Known rows, with every way that one mark hangs from another
{Q_682 {Q_278 {Q_661 Q_450} Q_673} {Q_470 Q_133 Q_157}}: [ 274   26 -357 -276  145 -377   74  -72 -459 -103 -116   40 -254 -123
  209  109  -78  267 -136  256  144  184  124  227  270  -18 -556  -67
 -261 -184  -66  -54   91  -20   57  228  121  347  159  225   81   13
 -520 -314 -237   17]
{Q_133 Q_540 {Q_722 Q_157 {Q_450 Q_661 Q_682}}}: [ -39  -90 -183  -68  -33  196  156  366  221 -102  107  -22 -136  328
 -105   54   73  -84 -192 -209   35  -72  358  160   66  -66   10   82
  421   73   66   36 -140  160   61 -195   25 -141   71   56  261   54
  121  191   98  253]
{Q_661 {Q_450 Q_673} Q_722}: [-198  164  -86  119  -71  -94   70  -73    8   19  -79  -11  -77   49
 -133   82 -166  107 -239 -211   24   91  123  192  -58   14 -245  283
  -77 -138 -240    6 -103  247   52 -142  138  146   84  150  208   23
 -119   46  101   59]
{Q_682 Q_470 {Q_883 Q_722}}: [   0  -93  -83   31   41 -125   39  -13 -214  113  -67  -20   40  -38
  -34  235  -38  214 -101 -118  -61  114  -40 -146  185  -51 -136   38
 -165 -172  -54    3   41   64  -69  -45  112   56   31  108   88  -57
 -250 -115 -218   -1]
{Q_157 {Q_722 {Q_450 {Q_682 Q_470}} {Q_540 Q_133}}}: [ -22  -55    3  -39   96  284  113  257   75  112   35 -133  -35  269
   -2  276  127   48 -137 -158   30  -79  122 -152  210  -37  166   47
  245  228  180  -58   36  -39  106  125  -25 -163   -4   15  264  -60
  -52  146 -165   72]
{Q_722 {Q_450 Q_673} Q_540}: [-108   17   31   -1  -27  211   86  179  153   92  -32  -98   -6  149
  -94  191  -61    5 -191 -242   97   32  174    0   44   -7   -6  106
  198   89    2  197  -48   70   27  -85   62  -30  107  -22  265  -44
   85  208  -51  100]
{Q_450 Q_661 Q_673 {Q_682 Q_278 Q_470}}: [  74  142 -282 -210   97 -188   33 -253  -75   31  -75   37 -201   45
  -65    4  -29   -2 -123 -206  107   -3  258  268  -68 -194 -377  238
  -10 -167   72 -128   -7  164 -243  -21   30   78    1   92  122   25
 -193   69  -42   63]
{Q_157 {Q_722 {Q_540 Q_133}}}: [ -71 -147   39   60   57  252  145  328  166  -10   86  -99   32  222
   64  317   18   55 -175  -30   21   45   27 -141  318   62   -5  -70
  233   74   -1   58  -39  -39  199   96   48 -115  -20   55  280  -38
   10   94 -156  118]
{Q_883 Q_157 {Q_661 Q_278 {Q_450 Q_133}} Q_682 Q_722}: [-104  186  -21  -98 -127 -349  176 -390 -210  101   50  100   17 -121
  105   79 -169  209  -77 -109 -209   18  183 -110  -34  -61 -379   70
 -437   97 -164   15  166  116  -89   74  325  453  125  264  261  -46
 -230 -215 -104  106]
{Q_157 {Q_722 {Q_450 Q_133 Q_661 Q_673} Q_540}}: [-246   57   51  -37  -20  264   81  200  248  163  125  -85  -44  256
 -144  126  -75   -6 -231 -251   35  -53  277  110  -40  -72  -36  231
  213  219   28  103   21  112    0  -69  139  -17   27 -127  307   18
   79  341  167  109]
{Q_682 Q_278 {Q_883 Q_157 Q_661 {Q_722 Q_450}}}: [ 107    7   30  -80  -69 -183  134  -86 -204  163   -3   64   76  -65
   81   77  -93  248   -5 -165  -90  -22   29 -240  134  -45 -142  -52
 -399  -80 -169  -33  133   33  -27  -46  251  249  139   60  117 -222
 -153 -115 -252  -63]
{Q_450 Q_661 {Q_682 Q_470 Q_883}}: [  33   66 -219 -116   23 -141   48 -146 -123   46  -80   40 -112   40
  -59  104   32   65 -120 -168   61   82  180  135   22 -175 -226  129
   10 -170   26  -84   17  154 -192  -45   60   63  -21   52   73  -22
 -179  -24 -130   86]
{Q_722 Q_157 {Q_450 Q_673 Q_682} {Q_540 Q_133}}: [ -68  -29  -96    2   -7  276  158  253  252  -23   38  -72 -134  311
  -32  133   54 -105 -188 -246   74  -62  268   28   96    1   82   70
  426  114   57   54 -122  118   68  -24   16 -100   25   63  350    8
   99  262  -22  131]
{Q_540 {Q_133 {Q_722 Q_157}}}: [  65 -286 -209    2   79   98  181  487  137 -139   28  -92  -51  189
   14  178   26   -5 -160  -76  -12   89  118  -37  373  111 -109 -128
  336  -92  -40  125 -141   51  249  -70   10 -110   84  236  245   80
   31    0  -62  189]
{Q_661 Q_278 Q_450 Q_722}: [-141  169 -107   36  -82 -154  111 -170  -57   19  -65    8  -45   -4
  -52   76 -142  137 -157 -174   14   46  181  128  -31  -16 -260  208
 -119 -104 -167  -19  -31  164   56  -84  116  187  141  277  156   30
 -142  -92   37  113]
{Q_157 {Q_722 {Q_450 Q_133 {Q_661 {Q_278 {Q_470 Q_673}}}}}}: [  48   68  -96 -169  172   75   38  102  -41  213   55  -42  -34   14
  -56   13  -11   92 -140 -247   42  -99  217   29  -51 -113 -109  175
  -90   92   48    4  122   27  -64    4   83   -4  241   11   78  -52
 -102  112   32  100]
{Q_470 Q_661 {Q_673 {Q_722 {Q_540 Q_133}}}}: [   6  -71   66  244   94  125   22  352    9 -114  -17  -28   -9   30
  102  231   25   59 -285 -119   51  148   34 -115  209  204  -67 -137
  -29  -88 -287  186 -119   78  182   90    6 -134  185   28  -40 -163
  180  -24 -172  136]
{Q_450 {Q_133 {Q_722 Q_157 Q_540}} Q_661}: [-221 -177 -112   -8  -54  108  118  390  204 -106  160  -95  -21  269
  -89  192  -56  -52 -247 -103  -16  115  363   93  171   -9 -184    7
  392   50   39  255  -62  158   33 -127  125  -25   34  136  235  162
  126   99  141  301]
{Q_682 {Q_278 Q_673} Q_470 {Q_883 Q_157 Q_661}}: [ 204   -9 -146 -298   -3 -466   62 -186 -447   12  -68   49   71 -161
  235  141 -120  228  -21   60  -32  192  122  -90  181 -129 -457 -162
 -488 -330  -35  -75  196  -28 -154   97  187  379   71  191  -74 -147
 -301 -358 -349   37]
{Q_540 {Q_133 {Q_722 {Q_450 Q_661 Q_673 {Q_682 Q_883}}}}}: [  12   95 -229 -179   39   46  164  117  154   -5  -51   -8 -245  222
  -66  -41   43  -68 -174 -242  137   -8  371  258   43  -51 -156   80
  288   12  -27 -116  -28  173  143  -37   26   27  -18    0  176  -72
   75  206  108   79]
{Q_682 {Q_883 Q_157 Q_661}}: [  57  -38  -28   -9  -96 -167  125  -36 -167   47  -34   65   80  -52
   64  155  -56  175  -77  -75  -68  132   14 -155  177  -33 -185 -100
 -224 -157 -180   39   48   81  -56  -68  225  201   69   73  121 -158
 -136 -132 -281   56]
{Q_883 Q_157 Q_278 {Q_673 Q_722}}: [ -44  -26  -47    2 -135 -240  116 -129 -132   83  -34   24   96 -119
   64  189 -108  177  -59 -137 -208  124   55 -204   79    3 -188  -25
 -406  -63 -219  127   68   87    8  -77  231  271  181  232  218  -56
 -101 -188 -271  109]
{Q_661 {Q_278 Q_470} {Q_450 {Q_133 {Q_722 Q_157}} Q_673}}: [-146   22 -305 -168   47 -171  107   46 -110  -49   33  -53 -113   85
  -97   18 -154   32 -195 -115  -33   67  460  193  -16  -89 -369  161
  124  -65   93    5   45  158  -74  -41  142  173   80  361  190  208
 -166  -14  188  229]
{Q_133 Q_540 {Q_722 {Q_450 Q_661 Q_673}}}: [ -85  -13 -112  -95    9  148  119  274  185  -31   -1  -74 -112  229
 -137   72  -18  -64 -228 -211   86    0  333  217   26  -31 -113  127
  289   73   14   50  -70  157  127 -156   37  -58   55  -26  222  -28
  130  226  151  179]
{Q_470 {Q_157 {Q_722 Q_540}} Q_661 Q_673 Q_682}: [ 244 -178   89  173  223  299  -13  578  -46   12   48  138   12  -30
  197  133   21  214 -310   90  232  158 -168 -166  270  116  -87  -94
  -86   -6 -335  246 -145  -56  -25    3  135 -285  411 -115  -18 -186
  -45  142 -324  132]
{Q_450 {Q_682 {Q_278 Q_470} Q_883}}: [  77   64 -245 -250   77 -199   48 -146 -246   -9  -59   44  -19  -39
    2  178  -24  149  -92  -89  103   88  227  -23   72 -174 -316    2
 -100 -271   90  -75   89   38 -175   -2   18  105   12  214   11  -96
 -213 -165 -255   88]
{Q_278 {Q_470 Q_157 Q_540} Q_673}: [ 230 -203 -308 -102  159  -42   62  125 -302   39 -148  -49  -92  -84
  -34  268   32  225 -189  149  107  202   16    8  279  -21 -219   25
  -64  -45   -3   90   24   47   51    2   84   79  152  221  239  -32
 -470  -98 -351   67]
{Q_450 {Q_133 Q_540 {Q_722 Q_157}} Q_673 Q_682}: [-259  -66 -242  -49  -59  103  101  307  140 -219  171    0 -104  315
 -117  167    4  -49 -310 -116   -5   55  450  130   66  -69 -161   57
  402   -9   81   77 -131  197   -4 -197    9  -89  -61  168  223   66
   61  125  157  311]
{Q_673 {Q_722 Q_157 {Q_450 {Q_682 Q_278}} {Q_540 Q_133}}}: [ -96  -53  -95    1  -47  121  144  201  113  -81   58  -70  -68  223
   -1  190   31   -5 -135 -226   -4  -55  329  -85  124   36   27    3
  205   24   54   27  -48  100  135   22   -6  -32   41  226  246   19
  120   39  -72  143]
{Q_883 Q_157 Q_661 {Q_722 Q_540}}: [ -95  -77  145  205 -119   -7  121  -18  -35   87   74  -12  102   65
   31  238  -72  155 -117  -81 -154   50  -45 -237  184   31  -28  -35
 -170   91 -153   94   18  106  -35    1  285  121   50   34  276 -120
 -116   -6 -243   49]
{Q_470 Q_133 Q_540 {Q_673 Q_722} Q_682}: [ 343  -65 -160  267  179   40    7  196 -226  -13 -122   62 -166 -148
  -79  160  126  156 -299  -75   59  126 -118  -90  191  158 -192   87
 -173 -146 -344   79 -124   84  138  -61   30  -81  270  100  142 -167
 -148  -30 -288   35]
{Q_883 Q_157 Q_278 Q_661 Q_673}: [ 143    6  -47 -208 -102 -300  171 -141 -179   98  -24   75   99 -121
  226  145  -68  155   -2  -68 -182   80   13 -194  128  -27 -337 -171
 -394   -5 -184  160  129  -54  -47  -26  255  347  212  157  226 -108
 -157 -212 -385  107]
{Q_540 {Q_133 {Q_722 {Q_450 {Q_682 Q_470 {Q_883 Q_278}}}}}}: [ 118  -14 -226 -334   99  -88  153  133 -127   41 -113  -67  -62   85
   74  169  112   72  -70 -139   31   50  293 -110  223  -46 -145 -114
  110   40  120  -22  135  -37  134   65  -38   60   67  192   97  -80
  -36 -123 -201  122]
{Q_157 {Q_722 {Q_450 Q_673 {Q_682 Q_883}} {Q_540 Q_133}}}: [-101   80   -2  -80    7  249  149  162  160   81   64  -21  -98  294
   30  147   38   16 -170 -158  105  -50  227  -19  105  -52   50   41
  264  120   35 -113   13   14   95   72   61  -43  -76  -55  248 -113
   34  259  -61   38]
{Q_133 Q_540 {Q_722 {Q_450 Q_661 {Q_682 Q_470 Q_883}}}}: [ -38   12 -179 -205    9   10   88  151  -62  -25  -24  -36  -98  209
  -82  138   93   19 -171 -155   77   30  390  110   61 -156  -88   60
  216   20  156  -91   55  118   -2  -79   -3  -30  -24   32   57  -72
    0   30    1  182]
{Q_278 {Q_470 Q_540} Q_673}: [ 217 -102 -240 -107  138  -85   41   40 -252   34 -119  -82  -39  -74
  -52  262   -4  131 -180   19   48  158   47   30  172  -43 -272   47
 -101 -169   26   45   28   28    6   18   34  100   92  200  192  -46
 -316 -127 -288   81]
{Q_673 {Q_722 Q_157 {Q_450 Q_133 Q_682} Q_540}}: [-340  -22  -30  129 -168  198   74  232  138   -4  130  -73    2  231
 -186  238   -5   30 -231 -308  -87   -7  366  -76  -24   -4  124  130
  216  134   40  208  -60  201    5 -150   56  -47   58  132  278   73
  132  113   56  215]
{Q_722 {Q_450 Q_133 Q_673 {Q_682 Q_470}}}: [-122  110 -169 -112   29   62   17   20  -31  117  -51  -66  -87  100
 -205  154   22   52 -211 -336   37  -14  290   57  -78 -130  -56  241
   85   80  121   67   20  154 -111 -116  -36  -19   59   34  186  -43
  -89  121   20   96]
{Q_661 Q_278 {Q_450 {Q_682 Q_470 Q_883}}}: [  -1  214 -240 -177  -19 -265   89 -312 -265    6  -91   83 -125  -23
   47   55  -47  134  -96 -117   69   72  286  125  -39 -196 -319  131
  -98 -171   38 -161   81   83 -186   65   79  214   22  232   47    7
 -260 -162 -116  117]

Rows
[ 144  -24 -150 -331  102 -247   99 -124 -198  129 -143  -30   70 -149
  109  266  -22  122  -24  -90  -60  128   57 -185  150  -59 -357  -38
 -166  -51   52  195  116  -74  -99   30   60  182  179  269  192   40
 -164 -233 -376  145]  {Q_883 Q_278 {Q_682 Q_470}}
[-158  159 -182  111  -69  -60   54 -200   99   20  -31   49 -207   85
 -202   -5  -54  -12 -197 -302  -10    9  231  299 -167  -55 -181  300
   12  -96 -137  -64 -132  323  -96 -123   98   48  -17   35  245   54
  -48  189   77   76]  {Q_450 Q_661 {Q_673 Q_722} Q_682}
[ -27  -79  -61   47   50  -15   33   46 -128   44  -26  -42   99   -8
  -45  194  -71   74 -172  -93   17   79  192 -100   39  -27 -162  121
  -28 -115   36   37    7  127 -146  -81  121   -6  201  342  123   38
 -109  -45 -142  197]  {Q_661 {Q_278 {Q_470 Q_682}} {Q_722 Q_157 Q_540}}
[ 318 -324 -310  -13  286   70   99  482 -219  -56 -152  -80 -170   34
   46  242  197  165 -244  133  144  195  -15 -112  523  117 -138 -108
  163   64  -62   87  -33   18  295   60  -12 -136  188  211  142  -80
 -297  -61 -289   92]  {Q_682 {Q_470 Q_157 {Q_540 {Q_133 Q_722}} Q_673}}
[-171 -148   31  165 -109  188   99  317  120   47   38 -113   50  159
 -118  227  -45   46 -152 -256  -81   23  164 -130  100   76  134   65
  161   40  -35  226  -90  118   82 -137  103  -55  141  129  288   94
  114   99  -58  146]  {Q_673 {Q_722 Q_157 Q_450 Q_540}}
[ 424 -156 -159   59  320   56   14  326 -233  -15 -169  -25 -116  -64
   80  206  173   92 -250  -44  115  118 -121 -106  336  109 -175  -69
  -45 -136 -186   59  -70   -6  116   90  -71 -158  222   69  -14 -202
 -138  -82 -339   45]  {Q_682 {Q_470 {Q_540 Q_133} Q_661 Q_673}}
[  -8  173  -20 -216   19   83   84   10   70   74  112   34 -115  199
   72   47  -83   41 -134 -104  146 -100  262  148  -14 -100 -203   71
   50   10   93  -91   20   -5  -86  103   96   60   33  -39  217  -45
  -28  186  -59   45]  {Q_157 {Q_722 {Q_450 Q_673 {Q_682 {Q_278 Q_661}}} Q_540}}
[ -46 -164   11   37  -43  253  123  383  168   45   44 -103   50  191
  -45  222  -20   11 -143 -209   23   13  127 -122  169   19   90   11
  282   54   19  265  -92   30   38 -129   78  -90  169   73  292   50
   94  128 -110  164]  {Q_722 Q_157 Q_450 Q_540}
[ -47 -137 -156  -48  -35  228  150  453  161 -121  106  -38  -60  305
  -77  151   77  -20 -196 -175   23  -39  302   -2  149  -26   71   -5
  401   60   83   95 -142   80  106 -197  -20 -178   92  121  245   19
  106  119   -1  256]  {Q_133 Q_540 {Q_722 Q_157 {Q_450 Q_682}}}
[  76  222 -146 -326 -135 -432  186 -279 -286   10  -43  151  -42 -111
  280   15 -135  163  -27  -50  -54   86  224  102  -20  -88 -556 -122
 -332 -142 -154    3  163  -85  -37   58  217  473  138  216   83  -27
 -200 -258 -188  112]  {Q_682 {Q_883 {Q_661 Q_278 Q_450} Q_673}}
[ -24  -18  -96 -122  -79 -383   80 -243 -371  135  -93   11  142 -198
   64  228 -110  241  -21  -72 -212  184  118 -267   71  -78 -242  -61
 -519 -162 -115    6  223   76  -96  -12  268  368  117  292   93  -94
 -231 -304 -349   72]  {Q_682 {Q_883 Q_157 {Q_278 Q_470} {Q_673 Q_722}}}
[-187   64   29 -121  -30  204  122  102  183  163  139  -65  -12  202
  -64  120  -50   24 -147 -214   25  -98  334   47  -13 -102  -51  155
  170  254  101   80   94   30    3  -11  116   23   84   -1  255   25
   56  205  103  164]  {Q_157 {Q_722 {Q_450 Q_133 {Q_661 Q_278}} Q_540}}
[ 234 -106 -178  -40  114 -214   59   70 -403   29 -184    6  -79 -107
   86  258   95  175 -159  -21  -84  168   26 -116  252   73 -272 -110
 -262 -169 -178  -51   90    5  145   70   33  130   74  218    8 -136
 -205 -233 -343    8]  {Q_682 {Q_470 {Q_540 Q_133} Q_661} {Q_883 {Q_673 Q_722}}}
[-207 -241 -164  -21  -42  119  113  506   94 -218  157  -73   47  241
  -74  295   -8   24 -275  -53  -50  122  329  -44  240   10 -133  -77
  341  -35   57  216  -89  104  125 -194   11 -101   23  214  185   60
   92  -32   69  337]  {Q_450 {Q_133 Q_540 {Q_722 Q_157}}}
[-310    8 -135   76 -153  146   82  176  148  -78  128  -19  -82  247
 -227  146   35  -22 -253 -327  -96  -66  444  113 -119  -65   52  219
  203   75   22   50  -83  308    7 -212   34  -50    6   80  259   43
  129  127  184  245]  {Q_673 {Q_722 Q_157 {Q_450 {Q_133 Q_540} Q_661 Q_682}}}
[ 233  -19 -274 -280  169  -96  124   84 -198   76  -78 -123 -148    1
  -18   90   14   95  -81  -53   41    4  249   61  186   -8 -191  -42
   38   62  104   13  110  -98  165   44    0  127  212  227  130   -8
 -221  -79 -128   81]  {Q_661 {Q_278 {Q_470 {Q_133 {Q_722 Q_450}}} Q_673}}
